Here is a tiny trained network, its code and every weight. The questions are about switching its units off for an input and a target symbol, where a switched-off unit gives its printed mean instead of its output.

import numpy as np


def w(rows, s, z=0):
    codes = np.array(rows[::2]) - 128.0
    scale = np.full(codes.shape[1], s)
    scale[-1] = z or s
    return codes * scale


def f(y):
    return np.maximum(y, 0)


def softmax(a):
    e = np.exp(a - a.max(-1, keepdims=True))
    return e / e.sum(-1, keepdims=True)


def log_softmax(a):
    a = a - a.max(-1, keepdims=True)
    return a - np.log(np.exp(a).sum(-1, keepdims=True))


def net(x, mask):
    ids = ['βγδεζηθλμξπστψ'.index(c) for c in x.split()]
    T = len(ids)
    res = E[ids] + P[:T]
    r = res
    for j in range(2):
        rows = slice(3 * j, 3 * j + 3)
        q, k, v = (r @ M[0][rows].T for M in (Q, K, V))
        z = softmax(np.where(np.tri(T) > 0, q @ k.T / 3**0.5, -1e9)) @ v
        o = O[0][rows]
        res = res + np.where(mask[j], z, o[:, -1]) @ o[:, :-1]
    y = f(res @ A[0][:, :-1].T + A[0][:, -1])
    res = res + np.where(mask[2:10], y, B[0][:, -1]) @ B[0][:, :-1]
    return log_softmax(res[-1] @ U[:, :-1].T + U[:, -1])


Q, K, V, O, A, B = {}, {}, {}, {}, {}, {}
E = w([
[124,136,110,95],'β',
[128,158,44,103],'γ',
[133,117,103,154],'δ',
[139,109,102,149],'ε',
[170,241,126,153],'ζ',
[139,105,95,135],'η',
[42,106,104,142],'θ',
[102,223,123,57],'λ',
[91,145,155,120],'μ',
[151,91,97,144],'ξ',
[138,111,103,150],'π',
[254,133,41,132],'σ',
[120,141,111,92],'τ',
[145,94,98,128],'ψ',
],0.018)
P = w([
[156,79,181,124],'0',
[126,112,140,128],'1',
[135,127,121,103],'2',
[138,136,101,123],'3',
[132,143,82,126],'4',
[132,157,73,110],'5',
[138,148,65,118],'6',
[126,170,48,111],'7',
[126,185,39,116],'8',
[130,187,24,114],'9',
[127,195,8,128],'10',
[125,203,1,122],'11',
[139,182,18,114],'12',
],0.0078)
Q[0] = w([
[197,152,117,133],'h1',
[152,186,102,133],'h1',
[122,126,251,137],'h1',
[94,154,186,133],'h2',
[89,138,94,148],'h2',
[72,129,222,133],'h2',
],0.015)
K[0] = w([
[210,239,29,128],'h1',
[141,215,114,107],'h1',
[254,27,203,122],'h1',
[120,116,243,136],'h2',
[110,141,107,136],'h2',
[131,45,254,58],'h2',
],0.0093)
V[0] = w([
[157,198,79,48],'h1',
[186,218,149,122],'h1',
[196,165,81,179],'h1',
[255,106,136,113],'h2',
[206,246,99,132],'h2',
[82,136,52,116],'h2',
],0.0093)
O[0] = w([
[55,22,201,88,255],'h1',
[140,78,208,137,170],'h1',
[174,100,166,61,159],'h1',
[134,254,113,186,164],'h2',
[216,159,125,76,235],'h2',
[133,120,49,100,209],'h2',
],0.0074,0.0073)
A[0] = w([
[72,166,171,40,42],'n1',
[143,90,177,148,125],'n2',
[92,119,2,91,116],'n3',
[212,71,89,231,167],'n4',
[127,177,148,46,65],'n5',
[197,123,74,183,103],'n6',
[120,140,70,124,95],'n7',
[88,157,198,191,254],'n8',
],0.0083,0.0078)
B[0] = w([
[130,44,129,230,155],'n1',
[74,105,182,124,139],'n2',
[117,89,80,108,254],'n3',
[31,198,170,97,190],'n4',
[95,90,123,201,163],'n5',
[22,142,138,166,166],'n6',
[126,61,170,134,160],'n7',
[95,159,170,2,180],'n8',
],0.008,0.007)
U = w([
[111,145,111,70,6],'β',
[227,54,26,106,135],'γ',
[103,146,117,110,45],'δ',
[102,150,116,112,32],'ε',
[228,96,172,84,121],'ζ',
[113,135,106,143,66],'η',
[90,103,12,187,145],'θ',
[71,30,197,145,93],'λ',
[66,173,124,1,241],'μ',
[98,157,110,108,23],'ξ',
[102,148,116,118,36],'π',
[215,244,53,89,120],'σ',
[107,142,107,69,2],'τ',
[143,109,80,109,203],'ψ',
],0.006,0.007)

Each question gives the input, a string of symbols that net reads in full, and the target symbol t.
The units are the heads (3 rows each of Q, K, V and O) and the neurons (one row each of A and B). Each row of codes is followed by its name. A weight is (code - 128) times the scale printed after its matrix; where a second scale follows, it is the last column's (O, A, B and U).
mask holds one flag per unit, heads first, then neurons. A switched-off unit (its flag False) gives its mean, the last column of its rows in O or B, instead of its output. The means were averaged over made-up inputs and are rounded, as every weight is.
A unit's drop is (log p(t) with every unit on - log p(t) with that unit switched off) / (log p(t) with every unit on - log p(t) with every unit switched off).
The circuit of an input: a set's keep is (log p(t) with only the set's units on - log p(t) with every unit switched off) / (log p(t) with every unit on - log p(t) with every unit switched off). Starting from all 10 units, units are removed one at a time, each time the one whose removal leaves the highest keep (on an exact tie, the one counted first), for as long as the keep stays at least 0.8.
units of the circuit, in order: the units of the circuit, biggest drop first
unit that matters most: the unit with the biggest drop
top k neurons: the k neurons with the biggest drops, biggest first
which heads matter: for each layer, one digit per head in row order, 1 if its drop is at least 0.15 and else 0, layers parted by /
drop of u: that unit's drop, to one decimal
input θ ψ θ θ η π ξ, target θ: units of the circuit, in order => h1, n6
input θ τ λ θ η θ η τ π θ, target θ: unit that matters most => h1
input ξ π μ π ε θ τ θ θ, target θ: units of the circuit, in order => h1, h2
input ξ μ γ γ λ η λ η θ γ, target γ: top 2 neurons => n4, n3
input θ ξ π ξ σ η θ ψ ψ η γ η, target γ: units of the circuit, in order => h2, h1, n4, n8
input ψ ε θ η δ θ η, target θ: units of the circuit, in order => h1, h2
input ψ ε γ θ λ τ λ θ π λ, target λ: which heads matter => 10
input γ θ θ θ π θ π β η, target θ: top 2 neurons => n8, n3
input τ ζ τ β σ β ξ ζ, target ζ: which heads matter => 11
input β θ β ψ ψ θ ψ, target θ: top 3 neurons => n8, n3, n6
input λ π μ δ π γ, target γ: drop of n8 => 0.1
input θ δ ξ θ ψ, target θ: drop of h1 => 1.0
input λ τ σ, target σ: drop of h2 => 1.7
input ψ θ η ε β τ δ π δ β ψ λ β, target λ: top neuron => n1
